Below are the code and all the weights of a small trained network. Each question names an input and a target symbol and asks about switching units off, where a switched-off unit gives its printed mean instead of its output.

import numpy as np


def w(rows, s, z=0):
    codes = np.array(rows[::2]) - 128.0
    scale = np.full(codes.shape[1], s)
    scale[-1] = z or s
    return codes * scale


def f(y):
    return np.maximum(y, 0)


def softmax(a):
    e = np.exp(a - a.max(-1, keepdims=True))
    return e / e.sum(-1, keepdims=True)


def log_softmax(a):
    a = a - a.max(-1, keepdims=True)
    return a - np.log(np.exp(a).sum(-1, keepdims=True))


def net(x, mask):
    ids = ['αβλμστφω'.index(c) for c in x.split()]
    T = len(ids)
    res = E[ids] + P[:T]
    r = res
    for j in range(3):
        rows = slice(2 * j, 2 * j + 2)
        q, k, v = (r @ M[0][rows].T for M in (Q, K, V))
        z = softmax(np.where(np.tri(T) > 0, q @ k.T / 2**0.5, -1e9)) @ v
        o = O[0][rows]
        res = res + np.where(mask[j], z, o[:, -1]) @ o[:, :-1]
    y = f(res @ A[0][:, :-1].T + A[0][:, -1])
    res = res + np.where(mask[3:15], y, B[0][:, -1]) @ B[0][:, :-1]
    return log_softmax(res[-1] @ U[:, :-1].T + U[:, -1])


Q, K, V, O, A, B = {}, {}, {}, {}, {}, {}
E = w([
[112,169,114,123,121,108,141,74,98,48],'α',
[170,143,86,138,150,163,111,104,194,131],'β',
[91,100,92,153,86,147,120,163,63,60],'λ',
[155,137,47,124,90,156,137,105,127,75],'μ',
[70,130,62,83,130,139,66,98,84,137],'σ',
[113,128,148,200,216,125,144,152,75,60],'τ',
[157,35,94,121,151,251,120,189,87,134],'φ',
[151,126,102,98,165,165,128,80,76,119],'ω',
],0.013)
P = w([
[119,141,131,105,140,102,132,177,131,155],'0',
[138,32,114,125,148,121,111,106,149,66],'1',
[109,155,119,133,133,127,142,161,114,162],'2',
[186,175,154,138,97,169,34,147,121,78],'3',
[93,142,146,153,103,148,137,132,121,177],'4',
[168,99,40,97,180,97,98,168,137,63],'5',
[82,169,121,179,111,176,162,127,102,180],'6',
[177,2,167,117,116,83,77,110,167,64],'7',
[70,171,122,203,98,200,167,108,97,187],'8',
[211,214,149,94,117,173,24,186,114,60],'9',
[60,158,121,222,76,221,179,84,91,202],'10',
[172,60,84,104,136,86,108,127,127,56],'11',
],0.014)
Q[0] = w([
[105,175,111,139,127,117,143,127,117,91],'h0',
[158,117,95,37,128,67,160,105,183,154],'h0',
[119,141,162,125,110,128,81,116,89,87],'h1',
[161,193,105,97,64,95,100,100,172,70],'h1',
[190,64,141,81,141,84,91,131,147,82],'h2',
[99,111,1,145,185,114,189,129,120,103],'h2',
],0.092)
K[0] = w([
[122,130,136,118,114,94,124,122,139,84],'h0',
[150,40,177,126,198,133,148,141,90,71],'h0',
[132,118,102,85,139,110,120,161,126,177],'h1',
[193,66,146,81,193,137,82,117,138,102],'h1',
[173,147,118,54,169,94,100,195,128,96],'h2',
[134,254,102,134,131,201,101,170,87,126],'h2',
],0.091)
V[0] = w([
[126,127,129,122,121,129,113,113,134,126],'h0',
[117,123,129,119,143,141,135,128,140,125],'h0',
[130,140,130,124,133,131,128,125,130,109],'h1',
[136,129,127,132,140,130,114,121,132,120],'h1',
[43,191,69,52,40,8,73,58,92,74],'h2',
[107,98,222,182,144,99,180,153,32,25],'h2',
],0.018)
O[0] = w([
[124,118,136,120,143,143,130,115,132,131,129],'h0',
[144,129,131,134,114,133,124,135,129,128,129],'h0',
[129,130,126,112,126,125,131,129,133,142,130],'h1',
[120,127,133,128,144,129,132,121,120,121,137],'h1',
[89,157,78,215,97,194,153,86,109,172,38],'h2',
[100,2,81,165,121,73,172,79,166,159,255],'h2',
],0.0081)
A[0] = w([
[111,187,116,168,112,171,138,131,96,153,254],'n0',
[102,173,116,175,110,153,196,125,110,207,30],'n1',
[72,142,178,127,138,77,189,154,134,204,92],'n2',
[124,132,91,184,125,152,137,99,125,144,133],'n3',
[156,163,146,82,133,119,205,88,101,185,110],'n4',
[163,134,88,157,124,160,75,97,114,78,167],'n5',
[123,122,156,166,111,142,132,154,110,133,141],'n6',
[43,175,185,111,141,114,152,158,93,253,23],'n7',
[119,213,193,113,146,96,190,137,186,186,60],'n8',
[81,213,175,144,151,77,222,91,153,229,23],'n9',
[135,178,137,126,135,171,100,141,108,103,4],'n10',
[88,213,136,150,97,166,185,159,104,187,33],'n11',
],0.02,0.0068)
B[0] = w([
[150,120,71,55,119,148,239,106,223,115,250],'n0',
[63,88,147,207,125,130,70,248,173,95,219],'n1',
[115,194,144,161,166,177,101,154,114,127,159],'n2',
[171,166,150,71,51,81,107,90,72,148,236],'n3',
[139,149,101,120,105,151,163,90,137,141,139],'n4',
[88,130,157,173,203,139,115,152,106,137,217],'n5',
[111,144,112,113,151,114,137,136,122,142,157],'n6',
[16,166,106,61,140,84,88,134,178,138,152],'n7',
[104,52,158,182,196,79,219,172,108,130,138],'n8',
[128,150,110,60,156,83,126,6,75,187,148],'n9',
[121,109,79,106,52,120,53,74,161,138,193],'n10',
[220,109,191,206,165,157,74,115,17,117,208],'n11',
],0.019,0.021)
U = w([
[52,142,145,133,83,62,187,185,165,157,126],'α',
[59,118,129,107,152,83,95,109,162,151,11],'β',
[116,137,173,120,136,46,177,89,63,203,152],'λ',
[77,185,109,74,157,108,229,86,177,182,243],'μ',
[155,131,145,156,132,125,177,125,138,129,119],'σ',
[80,5,118,148,166,20,185,83,175,180,57],'τ',
[137,124,213,29,185,50,158,172,145,106,65],'φ',
[33,154,174,181,233,96,176,140,125,164,255],'ω',
],0.0033,0.0049)

Each question gives the input, a string of symbols that net reads in full, and the target symbol t.
The units are the heads (2 rows each of Q, K, V and O) and the neurons (one row each of A and B). Each row of codes is followed by its name. A weight is (code - 128) times the scale printed after its matrix; where a second scale follows, it is the last column's (O, A, B and U).
mask holds one flag per unit, heads first, then neurons. A switched-off unit (its flag False) gives its mean, the last column of its rows in O or B, instead of its output. The means were averaged over made-up inputs and are rounded, as every weight is.
A unit's drop is (log p(t) with every unit on - log p(t) with that unit switched off) / (log p(t) with every unit on - log p(t) with every unit switched off).
The circuit of an input: a set's keep is (log p(t) with only the set's units on - log p(t) with every unit switched off) / (log p(t) with every unit on - log p(t) with every unit switched off). Starting from the 12 units with the biggest drops (on a tie, the unit counted first), units are removed one at a time, each time the one whose removal leaves the highest keep (on an exact tie, the one counted first), for as long as the keep stays at least 0.8.
units of the circuit, in order: the units of the circuit, biggest drop first
most important unit: the unit with the biggest drop
top k neurons: the k neurons with the biggest drops, biggest first
which heads matter: for each layer, one digit per head in row order, 1 if its drop is at least 0.15 and else 0, layers parted by /
drop of u: that unit's drop, to one decimal
input σ τ σ β τ τ, target β: which heads matter : 001
input φ λ τ τ α σ α α, target σ: units of the circuit, in order : [n11 h2 n0]
input β φ λ φ σ λ φ α ω τ, target α: most important unit : h2
input α λ α τ, target λ: units of the circuit, in order : [h2 n3 n0]
input λ ω φ τ τ τ λ λ σ α, target λ: units of the circuit, in order : [h2 n0 n3]
input λ λ τ φ β λ β α τ α, target α: top 3 neurons : [n1 n3 n11]
input φ λ σ σ λ ω μ ω μ ω, target ω: which heads matter : 000
input φ λ σ τ μ τ, target τ: which heads matter : 001
input λ μ λ λ, target μ: units of the circuit, in order : [h2 n0 n1]
input λ τ λ λ λ σ λ σ τ α α β, target α: units of the circuit, in order : [h2 n1 n11]
input ω σ τ β φ φ, target β: units of the circuit, in order : [h2 n10]
input φ σ σ μ φ σ, target μ: top 3 neurons : [n1 n0 n11]
input φ τ ω τ σ φ α β μ λ λ λ, target λ: units of the circuit, in order : [h2 n3 n0]
input ω σ φ τ τ σ σ φ σ τ ω β, target τ: units of the circuit, in order : [h2]
input ω φ λ σ μ σ β λ τ φ, target λ: units of the circuit, in order : [h2 n0 n3]
input σ β β β τ σ ω β φ ω, target β: units of the circuit, in order : [n10 h2]
input ω φ λ σ τ σ, target σ: top 3 neurons : [n11 n0 n1]
input τ τ β ω ω τ, target ω: top 4 neurons : [n0 n3 n10 n5]
input τ β β, target τ: top 4 neurons : [n8 n10 n3 n2]
input λ τ ω φ φ ω, target φ: units of the circuit, in order : [h2]
input σ μ σ μ φ φ, target μ: top 3 neurons : [n1 n11 n0]
input ω α φ φ, target α: drop of n1 : 1.1
input φ σ β τ α, target λ: drop of h2 : 0.8
input λ τ ω τ μ φ τ φ τ τ φ, target φ: drop of h2 : 0.8
